Below is a small trained network, with its code and all its weights. Each question gives an input and a target symbol and asks what happens when units are switched off, that is, made to give their printed mean instead of their output.

import numpy as np


def w(rows, s, z=0):
    codes = np.array(rows[::2]) - 128.0
    scale = np.full(codes.shape[1], s)
    scale[-1] = z or s
    return codes * scale


def f(y):
    return np.maximum(y, 0)


def softmax(a):
    e = np.exp(a - a.max(-1, keepdims=True))
    return e / e.sum(-1, keepdims=True)


def log_softmax(a):
    a = a - a.max(-1, keepdims=True)
    return a - np.log(np.exp(a).sum(-1, keepdims=True))


def net(x, mask):
    ids = ['ΞΠΨαγεζηθλμτφω'.index(c) for c in x.split()]
    T = len(ids)
    res = E[ids] + P[:T]
    r = res
    for j in range(2):
        rows = slice(4 * j, 4 * j + 4)
        q, k, v = (r @ M[0][rows].T for M in (Q, K, V))
        z = softmax(np.where(np.tri(T) > 0, q @ k.T / 4**0.5, -1e9)) @ v
        o = O[0][rows]
        res = res + np.where(mask[j], z, o[:, -1]) @ o[:, :-1]
    y = f(res @ A[0][:, :-1].T + A[0][:, -1])
    res = res + np.where(mask[2:18], y, B[0][:, -1]) @ B[0][:, :-1]
    return log_softmax(res[-1] @ U[:, :-1].T + U[:, -1])


Q, K, V, O, A, B = {}, {}, {}, {}, {}, {}
E = w([
[142,82,88,75,105,214,149,129],'Ξ',
[195,175,126,105,129,238,126,37],'Π',
[125,205,97,150,110,130,106,75],'Ψ',
[74,110,189,20,142,145,131,49],'α',
[174,175,88,166,102,199,66,166],'γ',
[107,206,117,202,119,57,149,227],'ε',
[128,192,136,183,126,103,44,112],'ζ',
[107,147,114,91,138,137,197,52],'η',
[106,143,137,101,103,179,55,81],'θ',
[78,115,178,58,112,161,38,141],'λ',
[36,161,163,93,118,75,104,254],'μ',
[69,157,176,109,163,68,164,110],'τ',
[114,190,96,160,111,143,137,168],'φ',
[106,84,154,40,138,154,213,204],'ω',
],0.016)
P = w([
[114,157,76,99,142,128,121,134],'0',
[93,177,177,150,77,141,143,110],'1',
[88,174,152,171,127,163,132,130],'2',
[88,140,148,147,96,121,137,145],'3',
[170,133,156,99,174,75,14,224],'4',
[159,153,76,84,69,3,107,142],'5',
],0.016)
Q[0] = w([
[181,143,98,44,159,64,103,164],'head 1',
[170,120,65,91,137,88,105,101],'head 1',
[173,105,146,149,234,146,115,149],'head 1',
[158,109,129,137,252,153,84,162],'head 1',
[123,141,118,117,148,123,180,139],'head 2',
[105,141,119,160,70,133,130,132],'head 2',
[160,120,99,125,125,151,138,147],'head 2',
[134,155,124,99,151,143,160,83],'head 2',
],0.015)
K[0] = w([
[82,150,178,167,100,182,151,124],'head 1',
[116,115,160,173,130,149,141,138],'head 1',
[150,135,158,122,32,113,123,139],'head 1',
[146,149,166,115,4,102,160,105],'head 1',
[127,139,134,111,177,132,156,157],'head 2',
[104,145,74,132,117,130,116,143],'head 2',
[154,104,140,122,121,143,140,148],'head 2',
[163,115,113,100,161,109,133,98],'head 2',
],0.017)
V[0] = w([
[113,146,113,138,132,91,123,11],'head 1',
[165,189,163,173,172,72,155,137],'head 1',
[166,144,89,154,150,215,49,113],'head 1',
[147,139,177,89,117,86,7,168],'head 1',
[127,82,170,134,169,139,154,124],'head 2',
[167,139,101,90,128,128,140,137],'head 2',
[150,153,182,82,97,151,131,122],'head 2',
[161,141,111,134,207,105,135,128],'head 2',
],0.014)
O[0] = w([
[127,160,2,123,152,93,241,82,133],'head 1',
[53,62,123,182,138,175,186,98,172],'head 1',
[147,118,110,134,229,84,50,151,93],'head 1',
[59,88,35,109,88,82,5,154,141],'head 1',
[153,114,121,134,65,44,106,119,1],'head 2',
[86,149,142,148,154,155,74,197,94],'head 2',
[81,156,107,176,149,101,112,126,167],'head 2',
[106,69,149,93,87,137,114,142,79],'head 2',
],0.013,0.0064)
A[0] = w([
[134,166,87,142,126,218,90,162,97],'neuron 1',
[133,150,79,154,116,72,148,187,120],'neuron 2',
[142,16,140,79,123,164,145,123,138],'neuron 3',
[150,103,184,178,46,147,125,177,193],'neuron 4',
[137,160,155,142,98,141,198,138,19],'neuron 5',
[82,169,149,162,126,104,130,185,72],'neuron 6',
[189,127,108,103,143,106,157,141,86],'neuron 7',
[120,142,62,116,5,147,104,151,180],'neuron 8',
[186,145,178,97,108,76,22,132,217],'neuron 9',
[103,137,159,102,181,126,152,97,118],'neuron 10',
[123,120,57,168,143,118,91,142,203],'neuron 11',
[52,74,138,193,40,175,161,112,195],'neuron 12',
[185,168,92,82,111,159,128,160,252],'neuron 13',
[94,80,122,1,172,169,139,138,190],'neuron 14',
[114,62,130,98,102,123,129,181,101],'neuron 15',
[163,69,88,85,107,107,161,207,75],'neuron 16',
],0.0097,0.004)
B[0] = w([
[116,104,158,109,82,63,139,125,179],'neuron 1',
[122,142,171,131,105,208,124,55,165],'neuron 2',
[135,157,151,138,178,157,88,123,147],'neuron 3',
[37,115,146,117,193,98,137,72,196],'neuron 4',
[189,29,74,67,161,168,100,91,210],'neuron 5',
[170,102,123,137,114,196,91,69,168],'neuron 6',
[100,160,159,114,214,106,61,132,145],'neuron 7',
[114,221,114,169,144,172,62,109,179],'neuron 8',
[90,111,89,74,124,171,219,199,231],'neuron 9',
[155,122,75,115,118,137,61,180,164],'neuron 10',
[99,89,139,104,159,136,212,105,200],'neuron 11',
[148,144,106,158,170,62,169,212,249],'neuron 12',
[105,127,186,105,142,64,146,87,166],'neuron 13',
[160,194,153,255,89,240,146,93,170],'neuron 14',
[138,124,111,82,143,25,115,105,148],'neuron 15',
[95,135,138,118,130,94,108,91,136],'neuron 16',
],0.0075,0.021)
U = w([
[79,206,138,139,208,200,175,152,253],'Ξ',
[92,95,119,84,187,2,172,140,251],'Π',
[168,119,121,92,180,175,130,122,71],'Ψ',
[123,156,98,144,109,127,220,191,110],'α',
[132,79,113,118,206,173,105,199,55],'γ',
[104,149,89,69,122,164,135,159,35],'ε',
[72,72,111,149,176,161,113,82,84],'ζ',
[85,175,134,154,146,102,113,176,130],'η',
[170,148,163,185,151,198,76,152,250],'θ',
[142,166,126,160,235,96,102,150,27],'λ',
[88,139,175,205,201,101,172,170,15],'μ',
[121,205,143,116,134,94,143,101,123],'τ',
[148,202,156,113,170,114,157,203,35],'φ',
[79,123,191,108,144,151,184,121,47],'ω',
],0.0057,0.0065)

Each question gives the input, a string of symbols that net reads in full, and the target symbol t.
The units are the heads (4 rows each of Q, K, V and O) and the neurons (one row each of A and B). Each row of codes is followed by its name. A weight is (code - 128) times the scale printed after its matrix; where a second scale follows, it is the last column's (O, A, B and U).
mask holds one flag per unit, heads first, then neurons. A switched-off unit (its flag False) gives its mean, the last column of its rows in O or B, instead of its output. The means were averaged over made-up inputs and are rounded, as every weight is.
A unit's drop is (log p(t) with every unit on - log p(t) with that unit switched off) / (log p(t) with every unit on - log p(t) with every unit switched off).
The circuit of an input: a set's keep is (log p(t) with only the set's units on - log p(t) with every unit switched off) / (log p(t) with every unit on - log p(t) with every unit switched off). Starting from the 12 units with the biggest drops (on a tie, the unit counted first), units are removed one at a time, each time the one whose removal leaves the highest keep (on an exact tie, the one counted first), for as long as the keep stays at least 0.8.
units of the circuit, in order: the units of the circuit, biggest drop first
most important unit: the unit with the biggest drop
k most important neurons: the k neurons with the biggest drops, biggest first
heads that matter: for each layer, one digit per head in row order, 1 if its drop is at least 0.15 and else 0, layers parted by /
input γ γ Π τ ζ, target γ: units of the circuit, in order	(head 1; neuron 9)
input ω α ω Ψ ω Ψ, target ω: units of the circuit, in order	(head 1; neuron 4)
input γ ω τ ε, target γ: units of the circuit, in order	(head 1; neuron 9)
input τ ω μ, target α: 2 most important neurons	(neuron 12; neuron 4)
input ω τ ε γ τ, target α: units of the circuit, in order	(head 1; neuron 12)
input Ψ ω ω Ξ τ τ, target ω: units of the circuit, in order	(head 1)
input ζ ζ Π λ, target ζ: units of the circuit, in order	(head 1; neuron 12)
input λ τ ζ α, target ε: units of the circuit, in order	(head 1; neuron 9)
input ε ζ ε, target μ: units of the circuit, in order	(head 1; neuron 12)
input τ η μ ε γ Ψ, target η: units of the circuit, in order	(head 1; neuron 5)
input ε θ ω, target μ: units of the circuit, in order	(head 1; neuron 12; neuron 9)
input ζ Ξ θ Ψ Ξ, target φ: units of the circuit, in order	(head 1; neuron 5)
input η Ξ λ τ τ Ξ, target ε: 2 most important neurons	(neuron 9; neuron 8)
input τ φ τ Ψ ζ, target θ: heads that matter	11
input θ λ Π ω γ ω, target λ: heads that matter	10
input ω Ξ ω ε, target ω: heads that matter	10
input α ζ μ λ τ, target ζ: 3 most important neurons	(neuron 12; neuron 2; neuron 9)
input ω ζ Ξ, target ω: 2 most important neurons	(neuron 4; neuron 1)
input ω Ξ μ ζ λ τ, target η: most important unit	neuron 8
input Π τ α, target λ: heads that matter	10
input ω ε ω, target ω: heads that matter	10
input α θ ω η θ, target Π: most important neuron	(neuron 14)
input θ μ ζ τ η, target η: 2 most important neurons	(neuron 8; neuron 15)
input μ ζ φ θ ζ, target ζ: 2 most important neurons	(neuron 12; neuron 2)
input τ ζ τ, target Π: heads that matter	11
input ζ λ ε ω, target ζ: 2 most important neurons	(neuron 12; neuron 9)
input Π Ψ τ ζ, target λ: units of the circuit, in order	(head 1)
input ζ γ ω α, target ζ: 3 most important neurons	(neuron 12; neuron 9; neuron 14)
